Here is a tiny trained network, its code and every weight. The questions are about switching its units off for an input and a target symbol, where a switched-off unit gives its printed mean instead of its output.

import numpy as np


def w(rows, s, z=0):
    codes = np.array(rows[::2]) - 128.0
    scale = np.full(codes.shape[1], s)
    scale[-1] = z or s
    return codes * scale


def norm(h):
    return h / np.sqrt((h * h).mean(-1, keepdims=True) + 1e-5)


def f(y):
    return np.maximum(y, 0)


def softmax(a):
    e = np.exp(a - a.max(-1, keepdims=True))
    return e / e.sum(-1, keepdims=True)


def log_softmax(a):
    a = a - a.max(-1, keepdims=True)
    return a - np.log(np.exp(a).sum(-1, keepdims=True))


def net(x, mask):
    ids = ['ΞΦβγημπ'.index(c) for c in x.split()]
    T = len(ids)
    res = E[ids] + P[:T]
    u = 0
    for l in range(2):
        q, k, v = (norm(res) @ M[l].T for M in (Q, K, V))
        z = softmax(np.where(np.tri(T) > 0, q @ k.T / 4**0.5, -1e9)) @ v
        res = res + np.where(mask[u], z, O[l][:, -1]) @ O[l][:, :-1]
        u += 1
        y = f(norm(res) @ A[l][:, :-1].T + A[l][:, -1])
        res = res + np.where(mask[u : u + 16], y, B[l][:, -1]) @ B[l][:, :-1]
        u += 16
    return log_softmax(norm(res)[-1] @ U[:, :-1].T + U[:, -1])


Q, K, V, O, A, B = {}, {}, {}, {}, {}, {}
E = w([
[151,197,169,153,186,84,138,138,128,8,183,108],'Ξ',
[136,154,107,71,106,73,158,208,147,181,178,139],'Φ',
[102,96,67,98,203,150,181,98,178,152,113,96],'β',
[100,206,99,85,55,112,90,121,152,106,109,135],'γ',
[162,170,72,147,117,197,173,176,115,140,169,153],'η',
[240,139,127,98,137,185,107,115,101,156,89,95],'μ',
[134,57,154,83,69,132,92,158,112,119,94,60],'π',
],0.018)
P = w([
[107,21,90,4,63,150,213,124,33,94,35,254],'0',
[162,92,79,50,78,83,196,74,53,127,152,137],'1',
[147,121,86,80,104,89,177,91,67,138,147,106],'2',
[140,139,106,103,120,94,169,98,84,153,146,83],'3',
[135,151,97,125,133,123,128,118,113,151,133,83],'4',
[135,162,92,148,142,129,102,134,131,152,126,85],'5',
[132,173,95,159,150,137,90,151,143,155,123,82],'6',
[132,180,99,168,155,141,76,162,161,151,132,81],'7',
[137,184,105,181,155,141,72,171,173,144,136,76],'8',
[130,193,117,179,156,144,62,179,177,135,146,58],'9',
[136,197,121,192,158,146,58,185,192,125,149,58],'10',
[129,210,148,194,182,151,57,199,199,126,157,50],'11',
],0.0093)
Q[0] = w([
[118,94,130,218,142,112,38,157,150,159,139,124],'0.h0',
[156,160,56,113,112,154,93,179,172,160,133,118],'0.h0',
[100,173,56,132,160,155,79,191,162,136,126,3],'0.h0',
[148,178,90,98,84,149,144,168,146,142,112,32],'0.h0',
],0.0069)
K[0] = w([
[121,114,92,109,108,184,88,108,186,200,174,124],'0.h0',
[122,138,165,161,136,136,103,139,188,144,122,35],'0.h0',
[132,198,176,219,121,132,81,143,197,196,166,43],'0.h0',
[139,187,148,254,176,70,138,151,142,88,138,51],'0.h0',
],0.007)
V[0] = w([
[49,52,121,112,2,210,151,203,73,90,163,87],'0.h0',
[91,101,75,98,151,204,194,15,126,88,85,132],'0.h0',
[91,85,90,156,117,129,122,114,201,195,95,44],'0.h0',
[205,135,160,206,113,159,88,107,39,80,10,24],'0.h0',
],0.0047)
O[0] = w([
[22,207,147,187,127,165,79,102,69,165,51,94,47],'0.h0',
[88,129,195,134,110,254,173,213,187,123,192,109,177],'0.h0',
[174,208,225,102,75,93,241,146,60,116,47,128,106],'0.h0',
[94,68,99,219,84,112,148,129,124,114,191,81,253],'0.h0',
],0.0082,0.0014)
A[0] = w([
[116,72,201,89,95,105,100,101,123,137,118,107,55],'0.n0',
[69,145,142,143,31,123,125,129,179,100,111,155,93],'0.n1',
[159,110,157,129,125,143,125,47,92,182,111,105,161],'0.n2',
[131,114,78,182,78,84,78,105,69,195,164,142,137],'0.n3',
[133,53,144,221,133,239,162,160,145,70,122,112,76],'0.n4',
[169,146,115,153,118,76,135,100,177,140,199,153,13],'0.n5',
[76,146,187,239,112,95,149,76,161,162,48,146,1],'0.n6',
[94,120,98,150,111,77,118,88,108,142,81,214,84],'0.n7',
[184,112,181,159,143,158,54,147,171,135,106,103,81],'0.n8',
[130,104,166,107,149,134,135,141,154,162,105,254,106],'0.n9',
[89,177,133,176,153,101,90,65,67,78,115,185,121],'0.n10',
[92,81,184,127,138,196,109,194,159,164,103,184,60],'0.n11',
[130,54,87,100,109,93,148,76,89,81,168,187,127],'0.n12',
[142,171,88,181,167,197,175,140,125,193,187,168,11],'0.n13',
[165,158,106,65,152,155,90,134,181,170,158,145,107],'0.n14',
[94,124,99,190,172,196,80,65,202,81,84,103,87],'0.n15',
],0.0073,0.0026)
B[0] = w([
[95,124,193,57,197,77,2,160,169,116,50,141,169],'0.n0',
[156,75,141,232,58,68,204,160,218,123,137,70,163],'0.n1',
[112,223,101,83,103,178,208,127,128,67,158,176,183],'0.n2',
[134,133,96,139,196,155,84,79,59,219,168,102,199],'0.n3',
[56,187,158,163,68,144,122,202,95,167,170,100,216],'0.n4',
[169,18,111,123,182,125,127,177,64,133,138,134,188],'0.n5',
[119,220,15,42,147,165,231,151,128,154,156,32,135],'0.n6',
[131,77,108,187,126,141,232,72,85,115,88,115,135],'0.n7',
[71,148,80,80,189,208,137,131,127,102,128,99,188],'0.n8',
[165,64,121,145,30,172,99,149,113,89,111,70,145],'0.n9',
[189,185,180,161,149,44,64,105,220,180,152,189,156],'0.n10',
[200,66,169,140,45,89,88,78,175,147,135,190,157],'0.n11',
[203,187,212,124,128,75,196,116,79,156,174,63,164],'0.n12',
[175,115,68,127,97,33,99,168,189,93,27,157,211],'0.n13',
[117,94,114,122,24,120,95,174,182,96,144,149,254],'0.n14',
[46,171,104,119,168,138,159,135,114,171,100,71,201],'0.n15',
],0.0056,0.0049)
Q[1] = w([
[250,198,128,151,138,203,97,78,94,76,236,125],'1.h0',
[175,174,10,96,167,88,238,172,232,179,147,61],'1.h0',
[70,119,92,157,138,255,158,61,192,82,33,38],'1.h0',
[91,70,152,164,186,99,220,59,137,84,150,218],'1.h0',
],0.01)
K[1] = w([
[125,6,91,170,134,116,108,96,135,115,191,136],'1.h0',
[168,136,161,117,160,103,121,171,159,23,141,136],'1.h0',
[116,153,154,156,115,134,149,198,140,136,165,72],'1.h0',
[141,91,135,79,52,173,139,150,163,174,89,143],'1.h0',
],0.015)
V[1] = w([
[108,162,112,177,113,214,124,44,150,23,116,93],'1.h0',
[213,138,137,135,146,209,115,148,3,75,163,168],'1.h0',
[133,159,54,129,203,195,204,119,125,162,93,152],'1.h0',
[108,166,73,215,78,43,215,130,146,101,166,244],'1.h0',
],0.0082)
O[1] = w([
[150,155,244,211,121,133,159,170,147,185,147,147,180],'1.h0',
[182,194,111,131,171,136,115,209,93,107,170,73,253],'1.h0',
[143,138,158,83,181,163,115,127,183,141,193,178,2],'1.h0',
[91,138,92,157,170,96,126,176,83,145,86,215,183],'1.h0',
],0.012,0.0026)
A[1] = w([
[128,224,138,164,128,95,108,70,178,36,203,46,145],'1.n0',
[123,131,210,192,58,20,83,104,164,116,150,165,62],'1.n1',
[114,39,196,17,145,225,87,51,193,254,169,178,3],'1.n2',
[46,117,115,172,94,190,91,197,102,175,192,183,55],'1.n3',
[200,133,145,32,209,167,93,92,194,101,231,107,52],'1.n4',
[226,54,140,80,31,75,194,102,160,198,126,108,101],'1.n5',
[70,153,163,190,154,154,118,71,142,136,132,32,136],'1.n6',
[170,163,235,179,93,170,169,139,180,127,167,145,144],'1.n7',
[59,165,65,83,195,139,102,118,131,64,65,87,135],'1.n8',
[39,103,172,153,208,188,111,25,187,141,199,203,38],'1.n9',
[155,89,97,140,208,60,108,168,99,209,183,121,125],'1.n10',
[181,234,148,204,52,57,126,132,112,107,17,171,192],'1.n11',
[129,104,112,186,140,197,78,204,29,165,103,53,33],'1.n12',
[31,203,90,117,172,216,16,238,149,152,127,225,28],'1.n13',
[241,172,179,163,184,85,148,137,149,131,76,120,147],'1.n14',
[175,223,172,253,180,109,76,140,219,206,135,240,109],'1.n15',
],0.007,0.0039)
B[1] = w([
[79,62,108,168,96,112,125,104,117,197,81,174,221],'1.n0',
[161,155,114,144,218,84,159,122,174,159,170,161,153],'1.n1',
[190,135,162,145,206,52,240,63,200,21,167,178,180],'1.n2',
[117,142,49,109,155,145,70,144,146,153,121,181,161],'1.n3',
[112,99,168,158,121,163,116,183,106,168,162,93,198],'1.n4',
[73,187,165,170,129,162,97,36,101,79,61,113,182],'1.n5',
[105,138,111,106,70,185,125,103,105,76,107,145,181],'1.n6',
[163,103,100,106,174,120,141,144,112,174,143,131,186],'1.n7',
[174,131,175,84,71,118,70,151,116,134,125,159,202],'1.n8',
[190,125,225,81,152,126,160,96,186,65,179,106,153],'1.n9',
[132,131,186,122,76,172,119,69,134,84,107,155,254],'1.n10',
[210,190,134,95,173,67,169,160,135,187,106,107,230],'1.n11',
[121,148,154,137,195,82,184,113,172,139,104,139,254],'1.n12',
[69,254,92,206,106,206,55,126,229,88,160,182,184],'1.n13',
[176,85,116,106,110,149,110,210,121,132,59,125,209],'1.n14',
[141,195,120,82,70,187,144,115,122,85,64,57,189],'1.n15',
],0.0099,0.0071)
U = w([
[65,163,102,191,126,194,37,176,189,104,153,172,130],'Ξ',
[170,130,171,120,138,126,173,128,185,58,155,152,189],'Φ',
[173,93,148,133,117,162,125,226,101,213,174,86,237],'β',
[129,167,173,176,33,187,109,86,114,86,75,42,3],'γ',
[145,104,131,181,128,109,161,111,92,251,59,209,130],'η',
[179,104,85,1,105,126,85,142,76,125,117,148,85],'μ',
[132,101,104,203,142,104,152,189,46,40,126,119,99],'π',
],0.0058,0.0022)

Each question gives the input, a string of symbols that net reads in full, and the target symbol t.
The units are the heads (4 rows each of Q, K, V and O) and the neurons (one row each of A and B). Each row of codes is followed by its name. A weight is (code - 128) times the scale printed after its matrix; where a second scale follows, it is the last column's (O, A, B and U).
mask holds one flag per unit, layer by layer, with each layer's heads first. A switched-off unit (its flag False) gives its mean, the last column of its rows in O or B, instead of its output. The means were averaged over made-up inputs and are rounded, as every weight is.
A unit's drop is (log p(t) with every unit on - log p(t) with that unit switched off) / (log p(t) with every unit on - log p(t) with every unit switched off).
The circuit of an input: a set's keep is (log p(t) with only the set's units on - log p(t) with every unit switched off) / (log p(t) with every unit on - log p(t) with every unit switched off). Starting from the 12 units with the biggest drops (on a tie, the unit counted first), units are removed one at a time, each time the one whose removal leaves the highest keep (on an exact tie, the one counted first), for as long as the keep stays at least 0.8.
circuit, biggest first: the units of the circuit, biggest drop first
unit that matters most: the unit with the biggest drop
top k neurons: the k neurons with the biggest drops, biggest first
top k neurons in layer l: the k neurons of layer l with the biggest drops, biggest first
input Ξ η π γ, target Ξ: unit that matters most => 0.h0
input μ π μ, target γ: circuit, biggest first => (1.h0, 1.n5)
input Φ π Φ, target γ: circuit, biggest first => (0.n0, 1.h0, 1.n5)
input μ β β π β Φ π π β Φ, target γ: circuit, biggest first => (1.h0, 0.n0, 1.n5)
input μ π Ξ β, target π: circuit, biggest first => (1.h0, 1.n0)
input μ π π η, target Ξ: circuit, biggest first => (0.n13, 1.n13, 1.h0)
input π β γ π π Φ π η β, target η: circuit, biggest first => (0.h0, 1.h0, 0.n1)
input β π η Φ γ μ π Φ μ, target γ: circuit, biggest first => (1.h0, 0.h0, 1.n5, 0.n2)
input π γ β μ Ξ γ β η Φ γ β Ξ, target η: top 2 neurons in layer 0 => (0.n5, 0.n15)
input π π γ μ Φ β β Φ η η μ, target μ: top 2 neurons in layer 0 => (0.n5, 0.n2)
input π μ γ γ η, target Ξ: circuit, biggest first => (1.n13, 0.h0)
input β Ξ π, target β: circuit, biggest first => (1.h0, 0.h0)
input μ β β β π γ γ Ξ π π β Ξ, target γ: circuit, biggest first => (1.h0, 0.h0)
input β β η β β Φ Φ β η β, target Ξ: circuit, biggest first => (1.h0, 1.n13)
input Φ β Ξ π Φ μ, target Ξ: unit that matters most => 0.n8
input γ π η Φ, target μ: top 2 neurons => (0.n1, 0.n4)
input Φ μ γ β, target Φ: top 2 neurons => (0.n3, 1.n2)
input β β γ π β μ β, target β: top 2 neurons => (0.n2, 0.n4)
input π β π μ η β π β Φ μ β π, target Φ: top 2 neurons => (1.n2, 0.n15)
input π Ξ β β π, target Ξ: top 2 neurons => (1.n13, 0.n0)
input β γ β γ β, target η: circuit, biggest first => (1.h0)
input γ π π π Ξ η π, target η: top 2 neurons in layer 1 => (1.n12, 1.n15)
input μ π γ Φ β η β Φ η β β Φ, target Ξ: top 3 neurons => (0.n13, 1.n13, 0.n15)
input μ μ μ Ξ, target π: top 2 neurons in layer 0 => (0.n4, 0.n5)
input Ξ Φ β μ γ β Φ Ξ, target μ: top 2 neurons => (0.n15, 0.n4)
input Ξ Φ π π Φ Ξ, target μ: top 2 neurons => (0.n4, 1.n8)
input Ξ μ π, target Ξ: top neuron => (0.n0)
input β π π π Φ β, target γ: top 2 neurons => (0.n0, 1.n5)
input β β β β β Φ β, target μ: top 2 neurons in layer 0 => (0.n11, 0.n14)
input π Ξ Φ μ β, target Ξ: top 2 neurons => (0.n14, 0.n15)
